Below is a small trained network, with its code and all its weights. Each question gives an input and a class and asks what happens when units are switched off, that is, made to give their printed mean instead of their output.

import numpy as np


def w(rows, s, z=0):
    codes = np.array(rows[::2]) - 128.0
    scale = np.full(codes.shape[1], s)
    scale[-1] = z or s
    return codes * scale


def f(y):
    return y / 2 * (1 + np.tanh(0.7978845608 * (y + 0.044715 * y**3)))


def log_softmax(a):
    a = a - a.max(-1, keepdims=True)
    return a - np.log(np.exp(a).sum(-1, keepdims=True))


def net(x, mask):
    res = np.array(x, float).reshape(1, 2) / 4 @ E
    y = f(res @ A[0][:, :-1].T + A[0][:, -1])
    res = res + np.where(mask, y, B[0][:, -1]) @ B[0][:, :-1]
    return log_softmax(res[-1] @ U[:, :-1].T + U[:, -1])


A, B = {}, {}
E = w([
[205,199,97,158,97,134],'x0',
[86,111,2,136,156,102],'x1',
],0.014)
A[0] = w([
[98,81,159,8,168,107,105],'N0',
[165,134,184,188,72,152,251],'N1',
[102,154,113,111,142,87,5],'N2',
[73,109,164,60,104,172,179],'N3',
[156,109,185,113,95,170,36],'N4',
[95,110,73,170,77,105,6],'N5',
[202,171,89,223,13,126,249],'N6',
[143,175,208,85,84,135,251],'N7',
[114,89,34,171,126,100,152],'N8',
[159,140,98,187,103,105,71],'N9',
[155,159,98,152,133,255,58],'N10',
[85,75,159,85,179,107,117],'N11',
[114,235,149,173,94,118,104],'N12',
[126,84,119,180,52,170,5],'N13',
[118,102,77,163,118,122,53],'N14',
],0.012,0.0031)
B[0] = w([
[79,111,59,98,143,84,190],'N0',
[178,122,70,90,177,111,213],'N1',
[142,112,219,10,154,102,132],'N2',
[83,35,49,140,138,114,178],'N3',
[167,123,72,61,89,190,179],'N4',
[166,111,124,64,96,160,160],'N5',
[87,138,84,191,155,67,255],'N6',
[157,104,51,76,176,151,225],'N7',
[254,77,88,89,167,146,217],'N8',
[128,97,109,79,82,47,162],'N9',
[89,156,132,145,93,59,158],'N10',
[62,198,102,168,156,69,187],'N11',
[52,61,73,86,118,80,181],'N12',
[77,121,155,116,100,115,121],'N13',
[126,130,110,27,69,166,160],'N14',
],0.0079,0.014)
U = w([
[88,148,95,131,103,49,227],'0',
[210,107,116,58,107,171,196],'1',
[169,120,109,178,196,142,207],'2',
[137,160,154,113,117,108,5],'3',
[130,133,170,200,59,137,5],'4',
[143,123,149,251,127,143,5],'5',
[118,126,153,204,71,135,5],'6',
],0.012,0.0031)

Each question gives the input, the list of numbers given to net, and the class t.
The units are the neurons (one row each of A and B). Each row of codes is followed by its name. A weight is (code - 128) times the scale printed after its matrix; where a second scale follows, it is the last column's (A, B and U).
mask holds one flag per neuron, in row order. A switched-off neuron (its flag False) gives its mean, the last column of its row in B, instead of its output. The means were averaged over made-up inputs and are rounded, as every weight is.
A unit's drop is (log p(t) with every unit on - log p(t) with that unit switched off) / (log p(t) with every unit on - log p(t) with every unit switched off).
The circuit of an input: a set's keep is (log p(t) with only the set's units on - log p(t) with every unit switched off) / (log p(t) with every unit on - log p(t) with every unit switched off). Starting from the 12 units with the biggest drops (on a tie, the unit counted first), units are removed one at a time, each time the one whose removal leaves the highest keep (on an exact tie, the one counted first), for as long as the keep stays at least 0.8.
circuit, biggest first: the units of the circuit, biggest drop first
unit that matters most: the unit with the biggest drop
k most important neurons: the k neurons with the biggest drops, biggest first
drop of u: that unit's drop, to one decimal
input [-2,3], class 2: unit that matters most : N4
input [-1,2], class 2: circuit, biggest first : [N9; N12]
input [1,-2], class 2: circuit, biggest first : [N14; N9]
input [-6,7], class 1: 2 most important neurons : [N8; N6]
input [-7,-6], class 0: 4 most important neurons : [N11; N0; N8; N3]
input [7,-6], class 0: 2 most important neurons : [N6; N12]
input [4,5], class 1: 2 most important neurons : [N8; N11]
input [5,-5], class 0: 4 most important neurons : [N6; N8; N12; N10]
input [8,-7], class 0: 2 most important neurons : [N6; N12]
input [-6,8], class 1: drop of N5 : 0.1
input [-2,-2], class 2: drop of N9 : 0.4
input [-5,8], class 1: drop of N8 : 0.5
input [4,8], class 1: drop of N8 : 0.2
input [4,-2], class 0: circuit, biggest first : [N8]
